Below is a small trained network, with its code and all its weights. Each question gives an input and a class and asks what happens when units are switched off, that is, made to give their printed mean instead of their output.

import numpy as np


def w(rows, s, z=0):
    codes = np.array(rows[::2]) - 128.0
    scale = np.full(codes.shape[1], s)
    scale[-1] = z or s
    return codes * scale


def f(y):
    return y / 2 * (1 + np.tanh(0.7978845608 * (y + 0.044715 * y**3)))


def log_softmax(a):
    a = a - a.max(-1, keepdims=True)
    return a - np.log(np.exp(a).sum(-1, keepdims=True))


def net(x, mask):
    res = np.array(x, float).reshape(1, 6) / 4 @ E
    y = f(res @ A[0][:, :-1].T + A[0][:, -1])
    res = res + np.where(mask, y, B[0][:, -1]) @ B[0][:, :-1]
    return log_softmax(res[-1] @ U[:, :-1].T + U[:, -1])


A, B = {}, {}
E = w([
[165,115,155,115,110,136,147,156,110,135,102],'x0',
[157,77,165,254,161,149,143,78,151,37,215],'x1',
[194,52,99,221,202,187,165,114,131,176,68],'x2',
[64,105,166,171,140,112,107,99,78,75,21],'x3',
[29,159,178,119,151,163,133,199,114,148,168],'x4',
[172,63,105,72,19,232,81,94,240,113,95],'x5',
],0.008)
A[0] = w([
[173,123,75,78,142,77,178,159,221,160,253,116],'N1',
[102,167,96,113,133,55,131,86,157,248,72,93],'N2',
[92,184,94,81,151,165,150,145,151,142,86,82],'N3',
[114,86,133,127,15,233,39,172,217,115,108,70],'N4',
[104,150,57,88,112,106,120,150,130,152,77,69],'N5',
[104,86,72,83,97,134,106,155,92,230,41,114],'N6',
[211,123,60,119,89,45,158,10,181,73,81,219],'N7',
[97,131,120,216,157,173,112,48,156,113,190,254],'N8',
[44,98,193,137,130,97,73,63,118,51,23,105],'N9',
[130,112,202,179,88,117,203,84,165,79,163,74],'N10',
[78,210,152,68,62,69,90,147,185,3,151,219],'N11',
],0.0064,0.0044)
B[0] = w([
[145,41,125,52,131,139,194,140,39,186,147,214],'N1',
[189,164,207,186,82,112,95,82,131,54,155,173],'N2',
[172,215,97,131,57,123,163,142,198,96,221,157],'N3',
[97,92,198,185,159,100,18,124,101,198,136,244],'N4',
[150,134,240,110,37,185,120,76,101,103,193,162],'N5',
[156,192,196,140,118,163,178,119,101,68,139,210],'N6',
[143,150,167,143,121,59,143,235,107,151,113,236],'N7',
[244,169,142,112,88,127,97,145,118,126,61,228],'N8',
[178,51,66,108,81,78,229,57,80,253,176,199],'N9',
[172,223,197,115,2,222,150,78,116,42,167,167],'N10',
[163,190,72,188,151,159,171,180,135,204,81,254],'N11',
],0.0069,0.0083)
U = w([
[174,201,216,134,68,176,127,59,105,43,162,57],'0',
[140,142,174,162,128,91,148,196,139,142,91,216],'1',
[138,67,111,100,88,136,199,59,72,197,149,93],'2',
[148,166,154,134,141,135,103,149,100,143,80,220],'3',
[115,144,210,183,164,90,50,154,85,169,132,101],'4',
[146,174,118,177,131,169,164,166,145,163,56,131],'5',
[87,121,71,95,150,132,95,92,170,82,100,69],'6',
[46,76,52,95,131,95,84,75,233,2,142,2],'7',
],0.0084,0.005)

Each question gives the input, the list of numbers given to net, and the class t.
The units are the neurons (one row each of A and B). Each row of codes is followed by its name. A weight is (code - 128) times the scale printed after its matrix; where a second scale follows, it is the last column's (A, B and U).
mask holds one flag per neuron, in row order. A switched-off neuron (its flag False) gives its mean, the last column of its row in B, instead of its output. The means were averaged over made-up inputs and are rounded, as every weight is.
A unit's drop is (log p(t) with every unit on - log p(t) with that unit switched off) / (log p(t) with every unit on - log p(t) with every unit switched off).
The circuit of an input: a set's keep is (log p(t) with only the set's units on - log p(t) with every unit switched off) / (log p(t) with every unit on - log p(t) with every unit switched off). Starting from all 11 units, units are removed one at a time, each time the one whose removal leaves the highest keep (on an exact tie, the one counted first), for as long as the keep stays at least 0.8.
circuit, biggest first: the units of the circuit, biggest drop first
most important unit: the unit with the biggest drop
top k neurons: the k neurons with the biggest drops, biggest first
drop of u: that unit's drop, to one decimal
input [3,-2,-7,2,0,1], class 5: circuit, biggest first : [N11]
input [-1,3,5,4,-7,8], class 4: top 3 neurons : [N4 N7 N11]
input [0,6,-6,5,-6,8], class 4: top 2 neurons : [N4 N7]
input [8,-8,-7,1,-7,-2], class 0: circuit, biggest first : [N5 N2]
input [6,-7,-3,7,-1,8], class 4: top 2 neurons : [N4 N10]
input [-3,2,-7,-5,-5,-4], class 5: top 2 neurons : [N11 N9]
input [2,0,2,-8,0,-6], class 2: top 2 neurons : [N1 N7]
input [1,0,-7,-7,-1,-4], class 2: top 2 neurons : [N1 N7]
input [0,2,1,-8,-7,-8], class 2: top 2 neurons : [N1 N4]
input [3,0,-7,-3,-6,-1], class 5: top 3 neurons : [N11 N4 N9]
input [5,4,7,2,0,8], class 4: top 2 neurons : [N4 N11]
input [-6,-4,5,0,-8,-2], class 1: top 3 neurons : [N7 N4 N10]
input [-4,-1,-6,6,3,7], class 4: top 3 neurons : [N4 N1 N10]
input [7,7,4,-7,5,-6], class 0: top 2 neurons : [N10 N11]
input [0,3,-2,-8,-2,1], class 2: most important unit : N1
input [5,6,-8,-2,0,-7], class 5: circuit, biggest first : [N11 N4]
input [2,6,5,4,-5,-6], class 0: drop of N11 : 0.7
input [6,7,3,3,4,-5], class 0: drop of N11 : 0.2
input [-3,-1,-6,4,-8,4], class 1: drop of N10 : 0.0
input [-3,1,1,5,-8,2], class 1: most important unit : N7
